Below are the code and all the weights of a small trained network. Each question names an input and a target symbol and asks about switching units off, where a switched-off unit gives its printed mean instead of its output.

import numpy as np


def w(rows, s, z=0):
    codes = np.array(rows[::2]) - 128.0
    scale = np.full(codes.shape[1], s)
    scale[-1] = z or s
    return codes * scale


def norm(h):
    return h / np.sqrt((h * h).mean(-1, keepdims=True) + 1e-5)


def f(y):
    return y / 2 * (1 + np.tanh(0.7978845608 * (y + 0.044715 * y**3)))


def softmax(a):
    e = np.exp(a - a.max(-1, keepdims=True))
    return e / e.sum(-1, keepdims=True)


def log_softmax(a):
    a = a - a.max(-1, keepdims=True)
    return a - np.log(np.exp(a).sum(-1, keepdims=True))


def net(x, mask):
    ids = ['ΔΠαγελξ'.index(c) for c in x.split()]
    T = len(ids)
    res = E[ids] + P[:T]
    u = 0
    for l in range(3):
        r = norm(res)
        for j in range(2):
            rows = slice(2 * j, 2 * j + 2)
            q, k, v = (r @ M[l][rows].T for M in (Q, K, V))
            z = softmax(np.where(np.tri(T) > 0, q @ k.T / 2**0.5, -1e9)) @ v
            o = O[l][rows]
            res = res + np.where(mask[u + j], z, o[:, -1]) @ o[:, :-1]
        u += 2
        y = f(norm(res) @ A[l][:, :-1].T + A[l][:, -1])
        res = res + np.where(mask[u : u + 4], y, B[l][:, -1]) @ B[l][:, :-1]
        u += 4
    return log_softmax(norm(res)[-1] @ U[:, :-1].T + U[:, -1])


Q, K, V, O, A, B = {}, {}, {}, {}, {}, {}
E = w([
[99,78,167,126,188,194,145,124,141,254,131,97],'Δ',
[165,150,206,117,55,160,224,133,136,187,184,81],'Π',
[174,139,182,97,220,116,191,118,117,173,110,109],'α',
[88,97,205,176,116,111,61,9,120,107,130,28],'γ',
[132,117,198,235,176,172,168,124,177,152,95,120],'ε',
[194,118,177,189,119,113,71,164,128,208,48,131],'λ',
[147,37,172,158,172,93,97,110,219,131,114,120],'ξ',
],0.0095)
P = w([
[129,133,174,156,157,87,124,122,67,170,202,169],'0',
[39,134,172,121,111,40,215,105,145,193,70,158],'1',
[93,186,197,115,198,93,86,191,109,79,127,127],'2',
[62,178,141,112,138,29,180,121,193,156,48,140],'3',
[206,77,120,170,171,109,126,149,100,111,163,109],'4',
[125,38,101,121,90,137,211,156,114,67,13,140],'5',
[201,187,142,81,157,218,84,124,181,103,150,155],'6',
[162,179,53,97,111,134,149,60,235,156,51,108],'7',
[218,107,114,100,138,218,91,159,147,71,137,123],'8',
[165,2,72,127,24,181,180,81,98,74,73,83],'9',
],0.0092)
Q[0] = w([
[117,19,62,157,101,174,165,151,26,79,101,156],'0.h0',
[11,213,36,102,52,69,152,111,159,170,102,191],'0.h0',
[123,20,58,146,102,152,170,148,31,76,116,145],'0.h1',
[11,213,8,114,66,60,162,96,170,149,89,177],'0.h1',
],0.016)
K[0] = w([
[10,215,195,45,115,165,68,161,150,117,136,155],'0.h0',
[58,69,183,148,125,51,157,143,32,223,195,144],'0.h0',
[31,251,167,52,134,156,104,157,139,106,143,181],'0.h1',
[65,110,184,151,126,55,202,130,8,181,195,143],'0.h1',
],0.018)
V[0] = w([
[186,169,172,100,142,80,151,72,111,74,94,130],'0.h0',
[132,105,89,202,183,106,91,139,187,106,112,229],'0.h0',
[119,63,76,14,178,73,96,112,132,117,166,156],'0.h1',
[204,159,102,84,106,90,136,254,103,210,109,186],'0.h1',
],0.017)
O[0] = w([
[108,159,134,132,99,121,71,86,166,149,166,223,139],'0.h0',
[51,59,198,148,152,141,165,165,74,29,105,209,225],'0.h0',
[130,94,253,35,79,157,85,163,121,163,81,123,1],'0.h1',
[44,96,61,48,68,208,91,213,147,1,191,90,105],'0.h1',
],0.0069,0.0095)
A[0] = w([
[149,132,149,114,163,178,122,151,119,137,167,80,186],'0.n0',
[172,167,174,93,152,120,72,126,100,130,214,158,131],'0.n1',
[78,99,76,94,79,87,226,96,137,112,2,117,53],'0.n2',
[82,119,76,93,29,117,218,103,184,124,28,61,3],'0.n3',
],0.02,0.00037)
B[0] = w([
[138,107,73,214,138,75,133,191,121,162,90,94,180],'0.n0',
[166,90,38,88,78,119,205,148,116,53,50,135,153],'0.n1',
[156,145,42,202,44,147,158,208,168,225,102,5,235],'0.n2',
[207,133,219,104,227,135,165,42,163,34,7,104,252],'0.n3',
],0.011,0.014)
Q[1] = w([
[144,111,95,162,152,113,143,111,168,154,78,100],'1.h0',
[163,108,250,22,135,93,110,136,132,108,178,144],'1.h0',
[137,135,182,166,114,105,177,42,151,161,100,185],'1.h1',
[64,175,111,120,121,110,110,95,153,160,165,137],'1.h1',
],0.025)
K[1] = w([
[169,199,115,114,102,86,100,100,141,132,118,127],'1.h0',
[99,32,214,92,125,101,122,149,120,15,162,169],'1.h0',
[149,126,129,102,149,110,184,2,138,136,81,128],'1.h1',
[53,157,145,135,63,133,181,110,94,174,144,172],'1.h1',
],0.023)
V[1] = w([
[131,123,138,140,120,130,145,117,168,82,115,139],'1.h0',
[130,71,148,139,159,109,139,155,185,106,156,166],'1.h0',
[165,123,143,100,108,84,252,130,152,115,161,150],'1.h1',
[163,168,112,132,103,134,99,165,115,141,175,118],'1.h1',
],0.015)
O[1] = w([
[119,154,158,145,146,119,73,98,179,149,166,118,173],'1.h0',
[128,159,147,87,156,116,72,76,127,102,40,118,132],'1.h0',
[103,253,143,95,213,221,37,141,149,182,62,77,192],'1.h1',
[156,81,73,130,147,83,121,134,157,175,91,79,1],'1.h1',
],0.0035,0.0077)
A[1] = w([
[82,112,168,122,80,129,128,164,135,187,122,96,9],'1.n0',
[104,119,101,104,116,156,129,159,132,54,125,110,188],'1.n1',
[118,106,244,42,156,138,61,118,117,66,87,165,150],'1.n2',
[116,140,125,107,136,133,44,191,92,69,253,137,42],'1.n3',
],0.027,0.0013)
B[1] = w([
[86,192,97,172,109,196,96,107,172,115,113,177,154],'1.n0',
[105,83,101,94,92,94,151,125,131,148,91,186,194],'1.n1',
[199,119,230,73,92,151,173,169,162,135,189,160,255],'1.n2',
[165,207,162,252,82,222,39,141,150,143,113,152,173],'1.n3',
],0.017,0.019)
Q[2] = w([
[123,131,64,151,100,212,63,214,248,170,96,26],'2.h0',
[73,103,73,117,81,104,101,118,176,110,48,64],'2.h0',
[127,183,55,166,78,244,83,181,145,156,207,154],'2.h1',
[118,183,241,11,166,158,123,152,99,153,104,151],'2.h1',
],0.017)
K[2] = w([
[174,98,137,32,43,208,71,250,153,173,241,154],'2.h0',
[130,137,127,68,95,120,21,173,82,143,94,165],'2.h0',
[134,151,53,190,201,104,136,129,100,131,109,214],'2.h1',
[42,77,110,50,102,136,92,209,80,88,95,114],'2.h1',
],0.019)
V[2] = w([
[2,129,185,126,135,162,112,90,88,114,153,39],'2.h0',
[161,138,92,204,152,135,246,104,213,85,179,159],'2.h0',
[132,104,123,77,212,185,145,88,126,101,90,201],'2.h1',
[182,87,36,136,189,132,140,80,132,142,133,194],'2.h1',
],0.0093)
O[2] = w([
[199,154,61,197,145,122,178,47,155,169,104,91,39],'2.h0',
[89,74,255,36,135,139,17,136,140,106,118,72,248],'2.h0',
[134,145,117,151,132,94,32,152,210,108,170,125,150],'2.h1',
[65,77,192,136,140,99,77,167,132,90,165,152,165],'2.h1',
],0.0048,0.011)
A[2] = w([
[90,135,75,183,133,123,115,128,110,148,141,100,78],'2.n0',
[156,146,85,78,85,112,90,148,91,156,189,62,3],'2.n1',
[96,145,140,124,251,158,119,40,115,29,196,144,38],'2.n2',
[168,162,141,103,130,140,120,68,125,133,119,147,69],'2.n3',
],0.029,0.0013)
B[2] = w([
[102,95,150,106,143,102,116,166,117,102,211,106,222],'2.n0',
[201,191,154,124,118,117,113,93,152,97,20,47,131],'2.n1',
[169,164,82,111,251,178,144,60,93,76,144,203,251],'2.n2',
[69,88,136,142,97,112,129,128,91,159,160,122,180],'2.n3',
],0.017,0.015)
U = w([
[75,90,98,185,168,61,123,197,109,77,209,61,73],'Δ',
[188,155,130,165,137,118,120,125,125,84,41,4,190],'Π',
[68,69,37,65,72,76,167,130,117,95,74,156,156],'α',
[95,126,134,161,123,44,119,46,84,229,125,131,174],'γ',
[142,162,80,135,213,140,145,49,84,53,163,170,202],'ε',
[70,189,124,219,69,190,64,144,151,97,108,157,108],'λ',
[162,129,234,70,101,138,164,140,133,107,163,155,2],'ξ',
],0.004,0.00063)

Each question gives the input, a string of symbols that net reads in full, and the target symbol t.
The units are the heads (2 rows each of Q, K, V and O) and the neurons (one row each of A and B). Each row of codes is followed by its name. A weight is (code - 128) times the scale printed after its matrix; where a second scale follows, it is the last column's (O, A, B and U).
mask holds one flag per unit, layer by layer, with each layer's heads first. A switched-off unit (its flag False) gives its mean, the last column of its rows in O or B, instead of its output. The means were averaged over made-up inputs and are rounded, as every weight is.
A unit's drop is (log p(t) with every unit on - log p(t) with that unit switched off) / (log p(t) with every unit on - log p(t) with every unit switched off).
The circuit of an input: a set's keep is (log p(t) with only the set's units on - log p(t) with every unit switched off) / (log p(t) with every unit on - log p(t) with every unit switched off). Starting from the 12 units with the biggest drops (on a tie, the unit counted first), units are removed one at a time, each time the one whose removal leaves the highest keep (on an exact tie, the one counted first), for as long as the keep stays at least 0.8.
circuit, biggest first: the units of the circuit, biggest drop first
most important unit: the unit with the biggest drop
k most important neurons: the k neurons with the biggest drops, biggest first
k most important neurons of layer l: the k neurons of layer l with the biggest drops, biggest first
heads that matter: for each layer, one digit per head in row order, 1 if its drop is at least 0.15 and else 0, layers parted by /
drop of u: that unit's drop, to one decimal
input Π ξ ε Δ λ ε γ, target λ: circuit, biggest first -> (0.h1; 1.n3; 0.n3)
input Π α ε λ, target ε: most important neuron of layer 1 -> (1.n2)
input ξ λ ξ Δ ε Δ ε γ, target Δ: circuit, biggest first -> (1.n2; 0.h1; 2.n0; 0.n3)
input Δ Δ ε γ ε ξ α Π, target Δ: 3 most important neurons -> (1.n2; 0.n2; 2.n0)
input Δ ε Δ Δ, target Π: circuit, biggest first -> (0.n3; 0.n2; 0.h0)
input ε Δ Π λ γ, target λ: circuit, biggest first -> (1.n3; 0.n3; 0.h1)
input ε γ Δ, target ε: circuit, biggest first -> (0.h1; 0.n2; 2.n2)
input λ ε Δ ξ, target α: circuit, biggest first -> (0.h1; 1.n1)
input ε Δ Δ λ Π ε, target Π: 2 most important neurons of layer 0 -> (0.n2; 0.n3)
input ε ε Δ ε, target Δ: circuit, biggest first -> (1.n2; 0.h1; 0.n3; 2.n0)
input λ ε Δ ξ Δ α ε α γ γ, target Δ: 4 most important neurons -> (1.n2; 0.n2; 0.n3; 2.n0)
input ξ Δ ε Δ γ Δ ε ε ε α, target Δ: 2 most important neurons -> (1.n2; 2.n0)
input Π Δ λ Δ Δ, target λ: circuit, biggest first -> (1.n3; 0.h1; 0.n3)
input Δ Δ Δ, target Δ: heads that matter -> 00 / 00 / 00
input Δ ε Δ Δ ξ γ Δ α, target λ: 3 most important neurons -> (0.n2; 1.n0; 0.n3)
input Δ λ ε Δ Δ Π γ ε γ ξ, target γ: most important unit -> 0.h1
input Δ ξ λ Δ Δ Π Δ ε Δ, target ε: circuit, biggest first -> (0.h1; 0.n2; 1.n2)
input λ ε λ λ, target α: circuit, biggest first -> (0.h1; 1.n1)
input Π ξ Π ε Δ ξ Δ λ ε, target λ: 2 most important neurons -> (1.n3; 0.n3)
input Δ Δ ξ α ε Δ, target λ: most important unit -> 1.n0
input ε ξ Δ Δ ε α Δ ξ, target Δ: 2 most important neurons of layer 0 -> (0.n2; 0.n3)
input ξ Δ Δ Δ Δ ξ Δ Δ Δ Π, target Π: 2 most important neurons of layer 0 -> (0.n2; 0.n3)
input ξ Δ ξ ε Π Δ α, target α: 2 most important neurons -> (0.n1; 0.n3)
input Π Δ λ ξ Δ γ Δ ε, target Π: 2 most important neurons -> (0.n3; 0.n2)
input γ ξ Δ Δ Δ α ξ ξ Δ ε, target λ: 2 most important neurons of layer 1 -> (1.n0; 1.n2)
input ξ Δ Δ γ Δ ξ λ Δ α, target λ: 2 most important neurons -> (1.n3; 0.n3)
input Δ ε Δ Δ ξ Δ α Δ Π, target α: most important neuron of layer 0 -> (0.n1)
input Δ ε ε, target ε: 2 most important neurons -> (2.n2; 0.n2)
input ε Δ Δ ξ ε ξ, target Π: drop of 0.h0 -> 0.2
input ε Δ Π Δ Δ, target Π: drop of 0.n3 -> 0.0
